Here is a tiny trained network, its code and every weight. The questions are about switching its units off for an input and a class, where a switched-off unit gives its printed mean instead of its output.

import numpy as np


def w(rows, s, z=0):
    codes = np.array(rows[::2]) - 128.0
    scale = np.full(codes.shape[1], s)
    scale[-1] = z or s
    return codes * scale


def f(y):
    return y / 2 * (1 + np.tanh(0.7978845608 * (y + 0.044715 * y**3)))


def log_softmax(a):
    a = a - a.max(-1, keepdims=True)
    return a - np.log(np.exp(a).sum(-1, keepdims=True))


def net(x, mask):
    res = np.array(x, float).reshape(1, 3) / 4 @ E
    y = f(res @ A[0][:, :-1].T + A[0][:, -1])
    res = res + np.where(mask, y, B[0][:, -1]) @ B[0][:, :-1]
    return log_softmax(res[-1] @ U[:, :-1].T + U[:, -1])


A, B = {}, {}
E = w([
[65,138,97,18,81],'x0',
[186,252,152,111,59],'x1',
[137,120,19,171,65],'x2',
],0.012)
A[0] = w([
[80,131,107,86,142,157],'n1',
[98,110,46,113,97,165],'n2',
[105,139,134,69,113,139],'n3',
[121,115,161,84,140,170],'n4',
[158,154,180,134,162,173],'n5',
[163,112,142,217,141,215],'n6',
[144,163,172,168,176,169],'n7',
[94,148,165,100,142,170],'n8',
[179,173,120,145,88,163],'n9',
[68,127,101,60,87,181],'n10',
[173,192,138,129,105,176],'n11',
[158,124,133,201,146,207],'n12',
[117,111,125,100,168,161],'n13',
[105,105,167,96,136,171],'n14',
[128,122,148,64,97,136],'n15',
[194,222,150,106,79,188],'n16',
[110,90,95,167,163,192],'n17',
[83,6,114,131,159,254],'n18',
[133,135,220,118,171,199],'n19',
[109,211,156,73,94,119],'n20',
[110,105,164,84,137,175],'n21',
[95,117,63,119,64,130],'n22',
[175,117,110,178,90,158],'n23',
[149,113,201,157,140,173],'n24',
[109,119,161,74,135,154],'n25',
[107,121,214,105,152,226],'n26',
],0.013,0.0088)
B[0] = w([
[32,178,130,137,172,163],'n1',
[30,112,54,60,163,180],'n2',
[59,173,181,167,127,162],'n3',
[119,181,204,154,168,164],'n4',
[174,66,210,104,122,175],'n5',
[218,31,88,199,100,207],'n6',
[199,19,164,70,127,179],'n7',
[113,173,236,171,149,164],'n8',
[199,181,93,76,27,186],'n9',
[9,183,120,80,121,192],'n10',
[191,110,147,87,3,192],'n11',
[231,23,86,191,86,194],'n12',
[116,153,154,201,213,159],'n13',
[113,156,200,165,181,167],'n14',
[89,200,152,142,98,159],'n15',
[142,170,198,104,7,227],'n16',
[100,35,57,210,167,188],'n17',
[46,114,71,199,238,252],'n18',
[157,81,243,100,184,201],'n19',
[92,168,204,135,66,187],'n20',
[104,172,208,187,179,169],'n21',
[31,102,90,13,106,173],'n22',
[230,167,40,123,55,173],'n23',
[195,20,194,91,141,178],'n24',
[110,188,191,210,150,164],'n25',
[160,131,255,149,217,202],'n26',
],0.0066,0.02)
U = w([
[146,56,149,159,163,254],'0',
[206,90,177,7,88,201],'1',
[106,230,128,144,214,127],'2',
[105,196,192,151,58,17],'3',
[152,88,1,181,108,74],'4',
[207,144,46,121,22,14],'5',
[44,108,52,67,134,110],'6',
[104,179,89,12,52,186],'7',
],0.0078,0.0011)

Each question gives the input, the list of numbers given to net, and the class t.
The units are the neurons (one row each of A and B). Each row of codes is followed by its name. A weight is (code - 128) times the scale printed after its matrix; where a second scale follows, it is the last column's (A, B and U).
mask holds one flag per neuron, in row order. A switched-off neuron (its flag False) gives its mean, the last column of its row in B, instead of its output. The means were averaged over made-up inputs and are rounded, as every weight is.
A unit's drop is (log p(t) with every unit on - log p(t) with that unit switched off) / (log p(t) with every unit on - log p(t) with every unit switched off).
k most important neurons: the k neurons with the biggest drops, biggest first
drop when u is switched off: that unit's drop, to one decimal
input [-6,0,7], class 4: 2 most important neurons => (n16; n17)
input [1,6,2], class 7: 2 most important neurons => (n6; n12)
input [-3,1,-1], class 1: most important neuron => (n18)
input [8,1,0], class 3: 2 most important neurons => (n18; n20)
input [-7,8,0], class 1: 2 most important neurons => (n7; n5)
input [1,4,3], class 7: 2 most important neurons => (n6; n12)
input [4,1,2], class 7: 2 most important neurons => (n18; n17)
input [3,-5,1], class 6: drop when n26 is switched off => 0.1
input [-8,-6,4], class 4: drop when n7 is switched off => 0.0
input [8,2,4], class 7: drop when n18 is switched off => 0.1
input [-8,3,0], class 1: 2 most important neurons => (n7; n24)
input [0,1,1], class 5: drop when n18 is switched off => 0.2
